Below is a small trained network, with its code and all its weights. Each question gives an input and a class and asks what happens when units are switched off, that is, made to give their printed mean instead of their output.

import numpy as np


def w(rows, s, z=0):
    codes = np.array(rows[::2]) - 128.0
    scale = np.full(codes.shape[1], s)
    scale[-1] = z or s
    return codes * scale


def f(y):
    return np.maximum(y, 0)


def log_softmax(a):
    a = a - a.max(-1, keepdims=True)
    return a - np.log(np.exp(a).sum(-1, keepdims=True))


def net(x, mask):
    res = np.array(x, float).reshape(1, 7) / 4 @ E
    y = f(res @ A[0][:, :-1].T + A[0][:, -1])
    res = res + np.where(mask, y, B[0][:, -1]) @ B[0][:, :-1]
    return log_softmax(res[-1] @ U[:, :-1].T + U[:, -1])


A, B = {}, {}
E = w([
[123,125,132,119],'x0',
[255,81,146,79],'x1',
[128,128,128,127],'x2',
[90,13,50,155],'x3',
[124,126,131,123],'x4',
[147,191,14,30],'x5',
[127,127,130,123],'x6',
],0.0093)
A[0] = w([
[121,77,172,181,132],'N0',
[44,162,139,118,82],'N1',
[196,66,173,58,97],'N2',
[84,122,222,207,92],'N3',
[98,71,70,151,147],'N4',
[100,191,176,86,129],'N5',
[173,163,176,106,143],'N6',
[159,1,80,125,173],'N7',
[83,218,59,60,98],'N8',
[201,129,97,101,66],'N9',
[127,151,42,56,70],'N10',
[165,207,193,129,145],'N11',
[126,100,184,164,116],'N12',
[44,141,156,200,25],'N13',
[219,84,157,58,87],'N14',
[140,172,167,100,192],'N15',
[54,177,121,152,91],'N16',
[80,178,132,147,81],'N17',
[200,128,136,140,28],'N18',
[154,103,65,172,197],'N19',
[155,197,153,134,190],'N20',
[127,57,233,126,82],'N21',
[142,205,176,89,71],'N22',
[143,107,151,90,6],'N23',
[21,119,159,72,93],'N24',
[155,204,174,132,98],'N25',
[163,175,157,144,194],'N26',
[168,66,146,56,31],'N27',
[233,75,172,99,57],'N28',
[144,167,67,90,70],'N29',
[120,138,46,45,90],'N30',
[69,16,98,111,123],'N31',
[135,101,167,180,129],'N32',
[166,233,172,169,165],'N33',
],0.01,0.0012)
B[0] = w([
[172,123,206,84,214],'N0',
[104,195,117,221,188],'N1',
[91,216,46,206,220],'N2',
[169,168,204,126,245],'N3',
[70,71,104,67,216],'N4',
[63,72,103,112,193],'N5',
[81,78,33,108,195],'N6',
[71,56,73,108,255],'N7',
[201,167,155,130,254],'N8',
[126,160,130,143,201],'N9',
[173,155,196,79,242],'N10',
[62,56,90,63,217],'N11',
[207,159,254,36,195],'N12',
[114,185,127,126,221],'N13',
[119,168,75,252,234],'N14',
[72,70,110,122,187],'N15',
[116,190,70,223,197],'N16',
[95,125,51,216,177],'N17',
[108,149,54,208,175],'N18',
[115,85,108,70,188],'N19',
[98,74,107,111,195],'N20',
[173,199,192,85,221],'N21',
[95,119,106,50,209],'N22',
[104,157,98,147,151],'N23',
[108,164,98,186,182],'N24',
[82,52,80,67,201],'N25',
[106,109,87,66,182],'N26',
[90,162,84,158,195],'N27',
[100,197,70,216,230],'N28',
[242,165,189,78,212],'N29',
[225,112,229,116,242],'N30',
[65,95,144,56,241],'N31',
[178,187,193,39,195],'N32',
[76,81,114,26,219],'N33',
],0.0058,0.0085)
U = w([
[75,14,130,101,254],'0',
[231,159,223,127,38],'1',
[103,172,117,254,86],'2',
],0.012,0.00061)

Each question gives the input, the list of numbers given to net, and the class t.
The units are the neurons (one row each of A and B). Each row of codes is followed by its name. A weight is (code - 128) times the scale printed after its matrix; where a second scale follows, it is the last column's (A, B and U).
mask holds one flag per neuron, in row order. A switched-off neuron (its flag False) gives its mean, the last column of its row in B, instead of its output. The means were averaged over made-up inputs and are rounded, as every weight is.
A unit's drop is (log p(t) with every unit on - log p(t) with that unit switched off) / (log p(t) with every unit on - log p(t) with every unit switched off).
The circuit of an input: a set's keep is (log p(t) with only the set's units on - log p(t) with every unit switched off) / (log p(t) with every unit on - log p(t) with every unit switched off). Starting from the 12 units with the biggest drops (on a tie, the unit counted first), units are removed one at a time, each time the one whose removal leaves the highest keep (on an exact tie, the one counted first), for as long as the keep stays at least 0.8.
units of the circuit, in order: the units of the circuit, biggest drop first
k most important neurons: the k neurons with the biggest drops, biggest first
drop when u is switched off: that unit's drop, to one decimal
input [-4,8,-2,4,-6,7,3], class 2: units of the circuit, in order => (N14; N2)
input [1,-7,0,-7,8,-4,0], class 0: units of the circuit, in order => (N33)
input [5,1,-1,-3,3,3,-5], class 0: units of the circuit, in order => (N3; N21)
input [6,-5,3,-6,2,-5,7], class 0: 2 most important neurons => (N33; N11)
input [5,8,8,2,8,-6,-2], class 2: 3 most important neurons => (N28; N2; N14)
input [-6,8,-4,-3,-4,-7,3], class 2: 2 most important neurons => (N28; N2)
input [-4,-5,-6,-6,-2,-5,-4], class 0: 3 most important neurons => (N33; N11; N25)
input [-5,4,-8,4,7,-5,7], class 1: 2 most important neurons => (N21; N12)
input [6,-2,2,-4,8,4,6], class 0: 4 most important neurons => (N5; N3; N21; N12)
input [-4,1,8,1,-1,3,-1], class 1: drop when N4 is switched off => 0.0
input [-3,3,-7,0,-5,-2,-5], class 2: drop when N8 is switched off => 0.1
input [7,7,5,-7,4,0,2], class 0: drop when N22 is switched off => 0.1
